Here is a tiny trained network, its code and every weight. The questions are about switching its units off for an input and a target symbol, where a switched-off unit gives its printed mean instead of its output.

import numpy as np


def w(rows, s, z=0):
    codes = np.array(rows[::2]) - 128.0
    scale = np.full(codes.shape[1], s)
    scale[-1] = z or s
    return codes * scale


def f(y):
    return y / 2 * (1 + np.tanh(0.7978845608 * (y + 0.044715 * y**3)))


def softmax(a):
    e = np.exp(a - a.max(-1, keepdims=True))
    return e / e.sum(-1, keepdims=True)


def log_softmax(a):
    a = a - a.max(-1, keepdims=True)
    return a - np.log(np.exp(a).sum(-1, keepdims=True))


def net(x, mask):
    ids = ['ΘΞΨΩβδεζηλμπστφ'.index(c) for c in x.split()]
    T = len(ids)
    res = E[ids] + P[:T]
    u = 0
    for l in range(2):
        r = res
        for j in range(3):
            rows = slice(2 * j, 2 * j + 2)
            q, k, v = (r @ M[l][rows].T for M in (Q, K, V))
            z = softmax(np.where(np.tri(T) > 0, q @ k.T / 2**0.5, -1e9)) @ v
            o = O[l][rows]
            res = res + np.where(mask[u + j], z, o[:, -1]) @ o[:, :-1]
        u += 3
        y = f(res @ A[l][:, :-1].T + A[l][:, -1])
        res = res + np.where(mask[u : u + 4], y, B[l][:, -1]) @ B[l][:, :-1]
        u += 4
    return log_softmax(res[-1] @ U[:, :-1].T + U[:, -1])


Q, K, V, O, A, B = {}, {}, {}, {}, {}, {}
E = w([
[131,185,123,171,119,76,141,114,94,137,147],'Θ',
[2,182,193,56,169,103,127,73,186,131,176],'Ξ',
[137,146,131,157,120,65,129,138,99,139,144],'Ψ',
[98,143,173,152,153,174,60,171,55,55,153],'Ω',
[153,145,140,132,226,151,188,100,186,39,159],'β',
[136,114,60,61,126,210,145,45,63,171,194],'δ',
[192,165,120,207,180,35,161,94,59,139,142],'ε',
[194,200,191,116,130,90,122,190,157,73,60],'ζ',
[145,177,161,226,74,83,163,107,158,108,132],'η',
[162,127,155,189,115,97,181,87,119,182,124],'λ',
[111,155,54,173,149,55,150,197,102,77,199],'μ',
[194,35,151,82,52,158,101,191,186,94,121],'π',
[117,166,60,164,63,99,125,203,174,186,108],'σ',
[145,108,189,109,217,127,126,186,143,183,199],'τ',
[165,145,140,180,141,188,50,135,130,187,120],'φ',
],0.0097)
P = w([
[131,141,82,2,118,71,90,131,103,87,70],'0',
[149,86,115,84,122,50,93,150,91,113,82],'1',
[147,79,104,130,128,60,98,162,90,124,85],'2',
[127,115,130,140,116,92,126,184,107,142,104],'3',
[125,120,135,164,99,121,144,176,109,157,124],'4',
[125,130,122,165,121,133,129,171,139,153,142],'5',
[143,128,120,196,120,149,138,188,144,152,161],'6',
[145,138,118,179,128,161,122,159,174,167,178],'7',
[162,130,138,195,118,167,123,174,183,186,205],'8',
[184,142,121,166,147,154,99,175,168,196,221],'9',
[206,148,120,177,133,164,85,156,186,191,245],'10',
],0.0049)
Q[0] = w([
[192,147,88,182,98,82,97,203,124,173,93],'0.h0',
[53,144,135,93,164,165,143,20,119,98,167],'0.h0',
[113,121,30,185,164,73,132,43,55,208,254],'0.h1',
[82,57,31,148,96,107,179,69,101,182,191],'0.h1',
[195,104,145,133,137,122,98,182,158,172,151],'0.h2',
[173,143,137,143,153,85,106,153,122,165,110],'0.h2',
],0.0076)
K[0] = w([
[181,116,103,178,78,199,74,178,217,217,163],'0.h0',
[70,194,123,89,177,34,156,15,32,50,90],'0.h0',
[85,79,111,181,61,245,157,80,180,173,254],'0.h1',
[31,51,25,105,48,199,147,104,183,229,247],'0.h1',
[104,172,150,230,178,140,115,187,109,182,156],'0.h2',
[167,109,161,181,128,144,142,147,184,196,164],'0.h2',
],0.0062)
V[0] = w([
[152,85,135,147,63,198,47,181,184,194,101],'0.h0',
[158,12,121,119,63,177,171,165,193,142,84],'0.h0',
[116,154,146,130,192,197,220,68,109,156,181],'0.h1',
[133,193,192,254,136,149,158,99,108,98,129],'0.h1',
[105,171,222,128,119,177,200,72,186,130,81],'0.h2',
[96,91,94,64,89,145,107,68,113,94,35],'0.h2',
],0.0057)
O[0] = w([
[22,78,112,222,44,150,44,84,177,134,157,253],'0.h0',
[166,52,114,144,11,143,131,75,207,98,161,216],'0.h0',
[184,209,100,85,196,168,146,89,124,137,88,7],'0.h1',
[254,241,181,150,142,129,33,135,149,48,101,95],'0.h1',
[220,207,159,49,120,122,77,53,195,158,104,53],'0.h2',
[126,57,135,61,43,122,81,111,86,59,4,90],'0.h2',
],0.0046,0.0045)
A[0] = w([
[158,100,166,154,170,163,85,150,158,174,202,211],'0.n0',
[242,239,206,149,115,50,88,136,125,68,36,178],'0.n1',
[114,78,152,129,127,250,37,119,90,114,155,212],'0.n2',
[95,157,29,221,122,89,82,154,153,253,182,253],'0.n3',
],0.0055,0.0031)
B[0] = w([
[132,138,185,127,174,175,107,133,165,136,206,168],'0.n0',
[254,216,156,138,138,80,101,133,92,122,49,135],'0.n1',
[112,89,178,98,162,218,74,138,54,89,125,152],'0.n2',
[65,222,120,210,98,168,162,150,140,188,129,254],'0.n3',
],0.0062,0.011)
Q[1] = w([
[53,170,70,254,61,133,182,202,140,236,186],'1.h0',
[65,174,49,185,112,107,166,173,126,205,102],'1.h0',
[134,208,67,185,122,101,120,70,63,155,87],'1.h1',
[153,114,140,167,82,82,129,152,181,136,75],'1.h1',
[99,140,143,127,153,116,161,146,161,133,154],'1.h2',
[181,87,153,4,209,145,73,126,116,73,81],'1.h2',
],0.0071)
K[1] = w([
[134,175,127,166,146,170,94,122,178,184,216],'1.h0',
[137,189,163,136,165,208,90,132,151,155,206],'1.h0',
[129,226,132,143,162,151,142,165,175,195,179],'1.h1',
[138,157,94,172,40,11,143,196,254,154,50],'1.h1',
[201,80,134,97,91,194,94,74,218,75,158],'1.h2',
[145,122,136,105,137,30,157,92,17,90,48],'1.h2',
],0.0056)
V[1] = w([
[116,185,86,189,49,182,34,74,109,135,1],'1.h0',
[127,92,237,141,195,234,17,93,52,126,150],'1.h0',
[140,70,111,116,101,170,74,84,83,56,144],'1.h1',
[116,97,137,110,70,91,88,147,227,142,59],'1.h1',
[134,50,78,147,76,88,168,143,172,58,145],'1.h2',
[172,45,214,105,152,129,86,108,88,13,169],'1.h2',
],0.0049)
O[1] = w([
[99,100,142,184,86,151,21,32,3,93,122,185],'1.h0',
[49,52,170,204,172,142,129,155,131,162,5,83],'1.h0',
[119,192,151,171,156,166,144,110,61,130,154,91],'1.h1',
[127,154,128,177,95,61,82,51,184,122,131,167],'1.h1',
[158,182,151,153,77,106,191,101,102,103,191,147],'1.h2',
[106,158,220,127,138,154,213,119,145,107,100,6],'1.h2',
],0.0059,0.011)
A[1] = w([
[143,235,235,178,201,142,214,134,64,85,174,252],'1.n0',
[77,123,201,119,199,137,119,202,130,44,173,173],'1.n1',
[81,14,125,35,81,223,112,128,134,73,121,185],'1.n2',
[201,127,125,2,249,136,191,59,138,62,132,132],'1.n3',
],0.0044,0.003)
B[1] = w([
[117,162,223,94,156,237,168,130,81,94,123,249],'1.n0',
[62,162,140,95,131,139,122,141,175,73,169,177],'1.n1',
[196,58,131,30,105,80,168,221,106,184,118,234],'1.n2',
[140,51,19,125,179,175,160,2,138,124,116,144],'1.n3',
],0.0072,0.0016)
U = w([
[126,137,125,97,130,128,122,136,111,129,102,34],'Θ',
[72,117,140,44,156,87,94,73,179,150,125,203],'Ξ',
[168,28,157,67,85,90,129,215,152,129,128,173],'Ψ',
[79,163,159,89,139,177,79,182,95,41,150,87],'Ω',
[153,100,77,125,152,183,146,76,179,71,99,146],'β',
[127,132,133,109,122,142,129,118,137,131,111,6],'δ',
[200,139,94,98,151,179,188,138,28,235,112,185],'ε',
[149,144,148,129,133,128,143,138,112,151,129,48],'ζ',
[206,204,189,139,104,96,63,147,164,69,68,163],'η',
[159,145,153,109,141,140,133,85,140,176,121,140],'λ',
[127,175,98,111,165,112,193,209,140,97,167,106],'μ',
[72,176,205,154,110,146,234,42,168,120,175,153],'π',
[153,131,67,148,101,76,84,65,110,141,217,136],'σ',
[129,119,118,121,151,91,204,204,231,184,96,144],'τ',
[54,46,123,198,157,138,85,117,116,144,3,152],'φ',
],0.0052,0.0027)

Each question gives the input, a string of symbols that net reads in full, and the target symbol t.
The units are the heads (2 rows each of Q, K, V and O) and the neurons (one row each of A and B). Each row of codes is followed by its name. A weight is (code - 128) times the scale printed after its matrix; where a second scale follows, it is the last column's (O, A, B and U).
mask holds one flag per unit, layer by layer, with each layer's heads first. A switched-off unit (its flag False) gives its mean, the last column of its rows in O or B, instead of its output. The means were averaged over made-up inputs and are rounded, as every weight is.
A unit's drop is (log p(t) with every unit on - log p(t) with that unit switched off) / (log p(t) with every unit on - log p(t) with every unit switched off).
The circuit of an input: a set's keep is (log p(t) with only the set's units on - log p(t) with every unit switched off) / (log p(t) with every unit on - log p(t) with every unit switched off). Starting from the 12 units with the biggest drops (on a tie, the unit counted first), units are removed one at a time, each time the one whose removal leaves the highest keep (on an exact tie, the one counted first), for as long as the keep stays at least 0.8.
units of the circuit, in order: the units of the circuit, biggest drop first
unit that matters most: the unit with the biggest drop
k most important neurons of layer l: the k neurons of layer l with the biggest drops, biggest first
drop when u is switched off: that unit's drop, to one decimal
input η π δ π σ λ τ ε, target τ: unit that matters most => 1.h0
input Ψ ε φ η, target φ: 2 most important neurons of layer 0 => [0.n2; 0.n0]
input φ π σ σ Θ ζ σ φ τ Ω Θ, target τ: units of the circuit, in order => [1.h0; 0.n0; 0.h2]
input ε Ψ η, target η: units of the circuit, in order => [0.n1; 0.h1; 0.h0]
input Θ Θ ε, target ε: units of the circuit, in order => [0.h0; 1.h1]
input Ω ε η σ Ω π σ σ τ π η, target τ: units of the circuit, in order => [1.h0; 0.n0]
input τ π ζ μ μ ε ε τ Ξ σ, target τ: units of the circuit, in order => [0.n0; 1.h0]
input ε π Θ φ η Ψ, target φ: units of the circuit, in order => [1.h0; 0.n2; 0.n0]
input σ ζ ζ ε σ σ, target σ: units of the circuit, in order => [1.h0; 1.h2; 0.n3; 0.n2]
input β ζ β, target β: 2 most important neurons of layer 0 => [0.n3; 0.n2]
input ζ σ σ σ φ Ψ σ Ω, target Ω: 2 most important neurons of layer 1 => [1.n1; 1.n0]
input π π σ π Ψ π β η, target π: 2 most important neurons of layer 1 => [1.n0; 1.n2]
input ε Ξ φ π π μ, target π: 2 most important neurons of layer 0 => [0.n3; 0.n1]
input σ σ ζ π η ζ ε π λ, target π: unit that matters most => 1.h2
input δ φ φ ε σ σ Ξ σ Ψ σ Ω, target Ω: 2 most important neurons of layer 0 => [0.n2; 0.n0]
input σ π π β ζ Θ σ π Ω π μ, target π: 2 most important neurons of layer 0 => [0.n0; 0.n3]
input τ Ψ π η ε μ ζ π η Ψ, target π: 2 most important neurons of layer 1 => [1.n0; 1.n2]
input π ε Ξ σ π σ ε β, target π: 2 most important neurons of layer 0 => [0.n3; 0.n2]
input σ ε Ξ ζ η ε σ σ μ π λ, target π: 3 most important neurons of layer 0 => [0.n0; 0.n1; 0.n2]
input μ ε τ μ, target τ: most important neuron of layer 0 => [0.n0]
input π σ ζ π η, target π: 2 most important neurons of layer 0 => [0.n1; 0.n0]
input σ σ σ σ ζ η τ, target τ: 2 most important neurons of layer 0 => [0.n0; 0.n1]
input σ λ τ σ σ Ξ Θ π ε, target π: 2 most important neurons of layer 0 => [0.n0; 0.n3]
input σ π σ σ η, target σ: drop when 1.h0 is switched off => 0.3
input ζ ε σ σ φ Θ, target φ: drop when 1.h0 is switched off => 0.8
input π ε δ, target ε: drop when 0.h1 is switched off => 0.2
input π π δ σ σ φ σ τ, target π: drop when 0.n2 is switched off => 0.1
